Below are the code and all the weights of a small trained network. Each question names an input and a class and asks about switching units off, where a switched-off unit gives its printed mean instead of its output.

import numpy as np


def w(rows, s, z=0):
    codes = np.array(rows[::2]) - 128.0
    scale = np.full(codes.shape[1], s)
    scale[-1] = z or s
    return codes * scale


def f(y):
    return y / 2 * (1 + np.tanh(0.7978845608 * (y + 0.044715 * y**3)))


def log_softmax(a):
    a = a - a.max(-1, keepdims=True)
    return a - np.log(np.exp(a).sum(-1, keepdims=True))


def net(x, mask):
    res = np.array(x, float).reshape(1, 5) / 4 @ E
    y = f(res @ A[0][:, :-1].T + A[0][:, -1])
    res = res + np.where(mask, y, B[0][:, -1]) @ B[0][:, :-1]
    return log_softmax(res[-1] @ U[:, :-1].T + U[:, -1])


A, B = {}, {}
E = w([
[47,148,129],'x0',
[100,2,28],'x1',
[108,66,215],'x2',
[150,94,187],'x3',
[42,150,138],'x4',
],0.0089)
A[0] = w([
[21,40,137,193],'neuron 0',
[144,151,181,210],'neuron 1',
[108,178,73,107],'neuron 2',
[80,194,16,226],'neuron 3',
[175,53,54,144],'neuron 4',
[69,215,88,159],'neuron 5',
[223,29,111,139],'neuron 6',
[151,144,223,69],'neuron 7',
[172,77,8,134],'neuron 8',
[128,232,184,252],'neuron 9',
[163,204,141,95],'neuron 10',
[62,185,145,247],'neuron 11',
[248,18,167,222],'neuron 12',
[31,69,222,161],'neuron 13',
[163,153,31,130],'neuron 14',
[31,81,159,190],'neuron 15',
[73,168,123,189],'neuron 16',
[67,92,157,107],'neuron 17',
[109,141,184,181],'neuron 18',
[249,92,176,145],'neuron 19',
[147,224,76,134],'neuron 20',
[201,63,176,243],'neuron 21',
],0.011,0.0048)
B[0] = w([
[243,110,187,215],'neuron 0',
[140,144,160,181],'neuron 1',
[42,126,103,156],'neuron 2',
[35,66,146,223],'neuron 3',
[147,84,68,210],'neuron 4',
[68,113,176,190],'neuron 5',
[171,157,94,213],'neuron 6',
[141,138,98,176],'neuron 7',
[117,74,91,222],'neuron 8',
[107,154,184,242],'neuron 9',
[105,149,133,172],'neuron 10',
[81,183,255,201],'neuron 11',
[204,176,96,243],'neuron 12',
[208,79,124,201],'neuron 13',
[59,61,35,184],'neuron 14',
[206,74,203,190],'neuron 15',
[100,112,206,171],'neuron 16',
[166,27,160,152],'neuron 17',
[175,142,151,168],'neuron 18',
[146,231,80,203],'neuron 19',
[13,168,68,184],'neuron 20',
[249,208,73,211],'neuron 21',
],0.0077,0.011)
U = w([
[122,188,152,72],'0',
[109,93,217,78],'1',
[83,89,83,123],'2',
[130,189,163,253],'3',
[121,220,95,96],'4',
[142,91,147,113],'5',
[3,196,165,147],'6',
],0.015,0.0041)

Each question gives the input, the list of numbers given to net, and the class t.
The units are the neurons (one row each of A and B). Each row of codes is followed by its name. A weight is (code - 128) times the scale printed after its matrix; where a second scale follows, it is the last column's (A, B and U).
mask holds one flag per neuron, in row order. A switched-off neuron (its flag False) gives its mean, the last column of its row in B, instead of its output. The means were averaged over made-up inputs and are rounded, as every weight is.
A unit's drop is (log p(t) with every unit on - log p(t) with that unit switched off) / (log p(t) with every unit on - log p(t) with every unit switched off).
The circuit of an input: a set's keep is (log p(t) with only the set's units on - log p(t) with every unit switched off) / (log p(t) with every unit on - log p(t) with every unit switched off). Starting from the 12 units with the biggest drops (on a tie, the unit counted first), units are removed one at a time, each time the one whose removal leaves the highest keep (on an exact tie, the one counted first), for as long as the keep stays at least 0.8.
units of the circuit, in order: the units of the circuit, biggest drop first
k most important neurons: the k neurons with the biggest drops, biggest first
drop when u is switched off: that unit's drop, to one decimal
input [1,8,4,-6,3], class 5: units of the circuit, in order : (neuron 0)
input [-1,1,7,8,0], class 5: units of the circuit, in order : (neuron 13; neuron 11)
input [5,0,5,6,-6], class 4: units of the circuit, in order : (neuron 21; neuron 19)
input [7,2,-8,-2,-6], class 2: 3 most important neurons : (neuron 14; neuron 8; neuron 9)
input [-3,1,8,1,6], class 5: 2 most important neurons : (neuron 13; neuron 9)
input [-5,3,-5,-3,-8], class 2: 2 most important neurons : (neuron 14; neuron 8)
input [6,8,-4,-5,6], class 1: 2 most important neurons : (neuron 0; neuron 15)
input [-5,-8,-2,-4,-4], class 6: 2 most important neurons : (neuron 20; neuron 9)
input [2,-1,-4,2,8], class 6: drop when neuron 20 is switched off : 0.0
input [-8,-5,-2,2,2], class 4: drop when neuron 19 is switched off : 0.2
input [-7,3,-4,-7,6], class 2: drop when neuron 14 is switched off : 0.1
